Below are the code and all the weights of a small trained network. Each question names an input and a class and asks about switching units off, where a switched-off unit gives its printed mean instead of its output.

import numpy as np


def w(rows, s, z=0):
    codes = np.array(rows[::2]) - 128.0
    scale = np.full(codes.shape[1], s)
    scale[-1] = z or s
    return codes * scale


def f(y):
    return np.maximum(y, 0)


def log_softmax(a):
    a = a - a.max(-1, keepdims=True)
    return a - np.log(np.exp(a).sum(-1, keepdims=True))


def net(x, mask):
    res = np.array(x, float).reshape(1, 2) / 4 @ E
    y = f(res @ A[0][:, :-1].T + A[0][:, -1])
    res = res + np.where(mask, y, B[0][:, -1]) @ B[0][:, :-1]
    return log_softmax(res[-1] @ U[:, :-1].T + U[:, -1])


A, B = {}, {}
E = w([
[92,224,14],'x0',
[2,16,77],'x1',
],0.0051)
A[0] = w([
[130,128,128,66],'n0',
[177,175,150,135],'n1',
[36,61,84,193],'n2',
[59,79,92,186],'n3',
[157,75,215,97],'n4',
[235,225,168,144],'n5',
[196,194,159,137],'n6',
[127,127,136,124],'n7',
[185,184,155,136],'n8',
[119,182,68,54],'n9',
[156,80,211,94],'n10',
[117,201,57,1],'n11',
[157,75,216,94],'n12',
[120,177,71,53],'n13',
[160,68,226,97],'n14',
[118,190,65,27],'n15',
[163,67,222,90],'n16',
[119,187,64,28],'n17',
[128,128,130,127],'n18',
[2,37,74,198],'n19',
[158,73,221,96],'n20',
[118,197,59,12],'n21',
[129,127,127,116],'n22',
[157,74,220,95],'n23',
],0.0063,0.0004)
B[0] = w([
[128,128,128,128],'n0',
[200,68,174,183],'n1',
[230,44,195,222],'n2',
[222,51,191,199],'n3',
[57,180,89,204],'n4',
[240,25,218,243],'n5',
[214,58,180,205],'n6',
[120,130,126,133],'n7',
[200,68,175,193],'n8',
[74,160,107,170],'n9',
[60,179,91,199],'n10',
[56,183,87,180],'n11',
[47,195,75,204],'n12',
[72,162,104,167],'n13',
[49,196,74,214],'n14',
[63,177,93,173],'n15',
[50,187,87,212],'n16',
[57,189,79,173],'n17',
[126,129,128,129],'n18',
[255,18,220,254],'n19',
[49,195,75,208],'n20',
[64,167,103,178],'n21',
[128,129,129,128],'n22',
[46,199,71,207],'n23',
],0.0057,0.004)
U = w([
[255,60,219,254],'0',
[2,196,37,2],'1',
],0.011,0.00079)

Each question gives the input, the list of numbers given to net, and the class t.
The units are the neurons (one row each of A and B). Each row of codes is followed by its name. A weight is (code - 128) times the scale printed after its matrix; where a second scale follows, it is the last column's (A, B and U).
mask holds one flag per neuron, in row order. A switched-off neuron (its flag False) gives its mean, the last column of its row in B, instead of its output. The means were averaged over made-up inputs and are rounded, as every weight is.
A unit's drop is (log p(t) with every unit on - log p(t) with that unit switched off) / (log p(t) with every unit on - log p(t) with every unit switched off).
The circuit of an input: a set's keep is (log p(t) with only the set's units on - log p(t) with every unit switched off) / (log p(t) with every unit on - log p(t) with every unit switched off). Starting from the 12 units with the biggest drops (on a tie, the unit counted first), units are removed one at a time, each time the one whose removal leaves the highest keep (on an exact tie, the one counted first), for as long as the keep stays at least 0.8.
circuit, biggest first: the units of the circuit, biggest drop first
unit that matters most: the unit with the biggest drop
top k neurons: the k neurons with the biggest drops, biggest first
drop when u is switched off: that unit's drop, to one decimal
input [-3,2], class 1: top 2 neurons -> (n5 n6)
input [7,-7], class 0: unit that matters most -> n5
input [-3,-2], class 1: circuit, biggest first -> (n19 n2)
input [5,5], class 0: top 3 neurons -> (n19 n2 n3)
input [-2,0], class 1: circuit, biggest first -> (n19 n5)
input [6,6], class 0: top 2 neurons -> (n19 n2)
input [8,-8], class 0: top 2 neurons -> (n5 n6)
input [8,8], class 0: top 3 neurons -> (n19 n2 n3)
input [7,8], class 0: top 2 neurons -> (n19 n2)
input [-1,0], class 1: top 2 neurons -> (n19 n5)
input [-4,-3], class 1: drop when n19 is switched off -> 0.3
input [4,4], class 0: drop when n5 is switched off -> -0.1
input [-7,-6], class 1: drop when n19 is switched off -> 0.2
input [-6,4], class 1: top neuron -> (n5)
